Here is a tiny trained network, its code and every weight. The questions are about switching its units off for an input and a target symbol, where a switched-off unit gives its printed mean instead of its output.

import numpy as np


def w(rows, s, z=0):
    codes = np.array(rows[::2]) - 128.0
    scale = np.full(codes.shape[1], s)
    scale[-1] = z or s
    return codes * scale


def norm(h):
    return h / np.sqrt((h * h).mean(-1, keepdims=True) + 1e-5)


def softmax(a):
    e = np.exp(a - a.max(-1, keepdims=True))
    return e / e.sum(-1, keepdims=True)


def log_softmax(a):
    a = a - a.max(-1, keepdims=True)
    return a - np.log(np.exp(a).sum(-1, keepdims=True))


def net(x, mask):
    ids = ['αβγμξψ'.index(c) for c in x.split()]
    T = len(ids)
    res = E[ids] + P[:T]
    u = 0
    for l in range(2):
        r = norm(res)
        for j in range(3):
            rows = slice(3 * j, 3 * j + 3)
            q, k, v = (r @ M[l][rows].T for M in (Q, K, V))
            z = softmax(np.where(np.tri(T) > 0, q @ k.T / 3**0.5, -1e9)) @ v
            o = O[l][rows]
            res = res + np.where(mask[u + j], z, o[:, -1]) @ o[:, :-1]
        u += 3
    return log_softmax(norm(res)[-1] @ U[:, :-1].T + U[:, -1])


Q, K, V, O = {}, {}, {}, {}
E = w([
[152,46,105,182,123,149,96,215,161,200],'α',
[179,156,109,3,203,243,99,111,114,108],'β',
[180,19,74,74,110,71,188,131,176,91],'γ',
[207,77,90,146,174,98,110,89,112,164],'μ',
[199,105,210,138,140,143,119,184,102,219],'ξ',
[176,80,151,179,159,185,183,132,173,110],'ψ',
],0.019)
P = w([
[252,97,129,202,26,202,102,96,208,196],'0',
[193,16,135,110,91,211,110,128,85,180],'1',
[112,73,102,137,203,173,165,88,132,185],'2',
[186,101,98,165,154,162,101,189,89,91],'3',
[76,119,71,155,206,141,212,93,86,157],'4',
[158,174,115,124,219,60,138,161,203,103],'5',
[107,101,192,156,163,98,107,159,41,37],'6',
[55,173,97,146,223,48,250,93,114,110],'7',
[171,129,138,189,215,44,162,160,129,11],'8',
],0.015)
Q[0] = w([
[127,162,115,107,41,83,96,137,150,144],'L0H0',
[87,116,104,83,13,226,89,73,164,102],'L0H0',
[189,62,97,90,133,110,97,166,111,112],'L0H0',
[151,132,112,131,166,28,203,130,188,80],'L0H1',
[93,132,134,163,19,95,95,105,82,144],'L0H1',
[183,91,130,72,135,195,85,172,131,175],'L0H1',
[203,189,110,149,36,113,22,124,200,122],'L0H2',
[2,136,107,113,118,161,184,49,150,208],'L0H2',
[129,59,172,151,43,170,71,99,17,90],'L0H2',
],0.052)
K[0] = w([
[122,169,167,149,60,172,102,118,169,185],'L0H0',
[229,149,148,88,154,223,48,112,131,131],'L0H0',
[122,142,131,185,195,131,174,112,103,124],'L0H0',
[146,126,197,178,125,25,130,143,95,94],'L0H1',
[151,71,92,182,115,219,164,119,156,148],'L0H1',
[100,181,110,46,149,161,105,206,180,97],'L0H1',
[87,111,60,122,122,157,188,52,165,236],'L0H2',
[189,43,151,142,77,182,77,131,61,64],'L0H2',
[213,144,149,115,155,108,74,130,254,157],'L0H2',
],0.053)
V[0] = w([
[80,198,102,180,71,100,142,95,127,138],'L0H0',
[166,206,102,123,151,169,130,58,181,124],'L0H0',
[182,133,131,190,24,148,115,103,186,174],'L0H0',
[78,230,112,21,54,215,101,93,126,130],'L0H1',
[161,100,124,183,94,104,198,128,132,230],'L0H1',
[124,112,135,213,27,106,155,59,177,138],'L0H1',
[77,85,137,130,49,166,224,165,223,34],'L0H2',
[77,125,207,252,53,121,173,187,142,176],'L0H2',
[154,236,185,36,136,250,187,108,115,72],'L0H2',
],0.037)
O[0] = w([
[99,120,129,187,78,111,108,117,99,133,43],'L0H0',
[118,125,72,144,91,141,192,129,143,81,121],'L0H0',
[133,142,64,119,84,165,92,152,116,163,124],'L0H0',
[98,233,90,93,146,117,56,144,120,114,2],'L0H1',
[130,105,115,147,78,171,131,163,144,174,161],'L0H1',
[111,102,76,162,42,129,108,122,122,128,75],'L0H1',
[174,216,186,66,131,60,135,168,156,111,114],'L0H2',
[145,125,173,40,105,133,112,77,112,65,84],'L0H2',
[102,88,121,121,147,73,142,125,252,156,77],'L0H2',
],0.029,0.052)
Q[1] = w([
[152,153,137,127,18,124,94,118,62,134],'L1H0',
[134,118,116,176,148,98,156,176,164,183],'L1H0',
[126,139,134,120,146,142,110,117,87,125],'L1H0',
[101,121,116,183,152,107,127,151,128,139],'L1H1',
[117,157,179,95,49,82,104,75,155,104],'L1H1',
[109,131,104,105,99,49,123,123,255,162],'L1H1',
[196,15,142,115,135,142,162,170,174,174],'L1H2',
[140,61,175,187,140,80,154,141,139,176],'L1H2',
[106,141,127,161,114,104,131,118,85,105],'L1H2',
],0.055)
K[1] = w([
[163,116,197,119,178,167,193,113,81,37],'L1H0',
[137,199,85,114,64,153,125,141,127,145],'L1H0',
[97,115,135,156,139,138,146,104,97,110],'L1H0',
[153,86,78,134,137,107,158,172,142,160],'L1H1',
[149,211,143,74,132,107,84,151,130,148],'L1H1',
[128,193,88,53,195,89,111,137,213,147],'L1H1',
[79,205,166,150,254,105,93,124,174,135],'L1H2',
[138,97,100,101,195,117,167,129,138,87],'L1H2',
[160,139,115,136,147,108,144,123,97,101],'L1H2',
],0.052)
V[1] = w([
[150,121,171,93,126,131,210,116,91,72],'L1H0',
[180,99,117,61,160,106,123,133,181,180],'L1H0',
[123,89,242,109,182,106,118,138,111,124],'L1H0',
[174,76,169,138,27,79,166,137,153,154],'L1H1',
[113,87,135,178,101,178,136,82,93,147],'L1H1',
[159,80,67,68,118,110,174,111,117,67],'L1H1',
[138,184,68,106,146,128,126,171,105,108],'L1H2',
[164,48,192,155,187,128,254,170,132,104],'L1H2',
[18,202,121,118,175,102,63,71,153,95],'L1H2',
],0.048)
O[1] = w([
[80,211,80,95,113,96,69,115,104,140,106],'L1H0',
[112,128,163,136,208,137,137,105,151,120,136],'L1H0',
[147,149,114,25,169,122,112,127,132,83,1],'L1H0',
[98,217,68,109,180,115,83,142,103,130,189],'L1H1',
[143,128,134,80,157,126,128,179,173,95,217],'L1H1',
[122,148,175,147,163,173,112,156,96,160,161],'L1H1',
[107,119,137,74,119,116,84,117,145,106,132],'L1H2',
[174,24,169,176,219,168,220,116,123,69,222],'L1H2',
[123,254,107,73,188,93,86,129,104,126,12],'L1H2',
],0.028,0.058)
U = w([
[132,114,169,147,77,106,182,59,123,126,113],'α',
[137,114,94,183,105,206,139,169,71,195,163],'β',
[187,187,164,167,121,132,160,255,134,157,2],'γ',
[114,79,122,81,169,196,166,106,189,120,133],'μ',
[120,103,21,116,147,79,150,142,204,171,128],'ξ',
[139,137,58,130,120,87,146,97,98,60,214],'ψ',
],0.0089,0.0074)

Each question gives the input, a string of symbols that net reads in full, and the target symbol t.
The units are the heads (3 rows each of Q, K, V and O). Each row of codes is followed by its name. A weight is (code - 128) times the scale printed after its matrix; where a second scale follows, it is the last column's (O and U).
mask holds one flag per head, layer by layer. A switched-off head (its flag False) gives its mean, the last column of its rows in O, instead of its output. The means were averaged over made-up inputs and are rounded, as every weight is.
A unit's drop is (log p(t) with every unit on - log p(t) with that unit switched off) / (log p(t) with every unit on - log p(t) with every unit switched off).
The circuit of an input: a set's keep is (log p(t) with only the set's units on - log p(t) with every unit switched off) / (log p(t) with every unit on - log p(t) with every unit switched off). Starting from all 6 units, units are removed one at a time, each time the one whose removal leaves the highest keep (on an exact tie, the one counted first), for as long as the keep stays at least 0.8.
units of the circuit, in order: the units of the circuit, biggest drop first
most important unit: the unit with the biggest drop
heads that matter: for each layer, one digit per head in row order, 1 if its drop is at least 0.15 and else 0, layers parted by /
input α γ β β α β, target ψ: heads that matter => 101 / 000
input γ γ β γ α, target γ: most important unit => L0H1
input γ α β ψ ξ, target α: units of the circuit, in order => [L0H2; L1H1; L0H1]
input ξ ξ β β β α ξ α ψ, target ψ: units of the circuit, in order => [L0H2; L1H0]
input α ξ β γ ξ ψ, target μ: units of the circuit, in order => [L0H2; L0H1; L1H2; L1H0]
input ψ α γ α β α μ, target ψ: heads that matter => 011 / 101
input μ ψ ξ β ξ ψ ψ α, target α: heads that matter => 111 / 010
input γ γ β ξ ψ γ ξ, target γ: units of the circuit, in order => [L0H1; L0H2]
input ξ μ α ψ β ξ γ μ, target γ: heads that matter => 011 / 001
input μ β ξ α γ γ γ γ, target γ: units of the circuit, in order => [L0H1; L1H2; L0H2]
input α β γ γ ξ ψ γ α ξ, target ψ: units of the circuit, in order => [L0H2; L1H0; L0H1; L1H2]
input α β γ γ γ μ α ψ ξ, target α: units of the circuit, in order => [L0H2; L0H1; L1H1; L1H2]
input ξ ψ ξ α α α ψ β α, target ξ: heads that matter => 011 / 001
input β γ μ γ γ β ξ γ ψ, target γ: units of the circuit, in order => [L0H1; L1H2]
input μ β ξ, target ξ: units of the circuit, in order => [L0H2; L0H1]
input ξ ψ β ψ γ ξ μ γ μ, target γ: units of the circuit, in order => [L0H1; L0H2; L1H2]
input ψ μ γ γ ξ ψ μ γ β, target γ: heads that matter => 111 / 001
input γ α μ γ β α, target ξ: units of the circuit, in order => [L0H2; L1H2; L0H1]
input γ β μ α α ξ β, target μ: most important unit => L0H2
input ψ β γ, target ξ: units of the circuit, in order => [L0H2; L0H1; L1H2]
input ξ β γ β γ ξ ψ γ, target α: heads that matter => 011 / 010
input ψ β γ ψ ξ μ, target μ: heads that matter => 011 / 001
input β μ γ ψ ξ γ, target μ: heads that matter => 011 / 101
input ψ ψ β, target α: heads that matter => 111 / 011
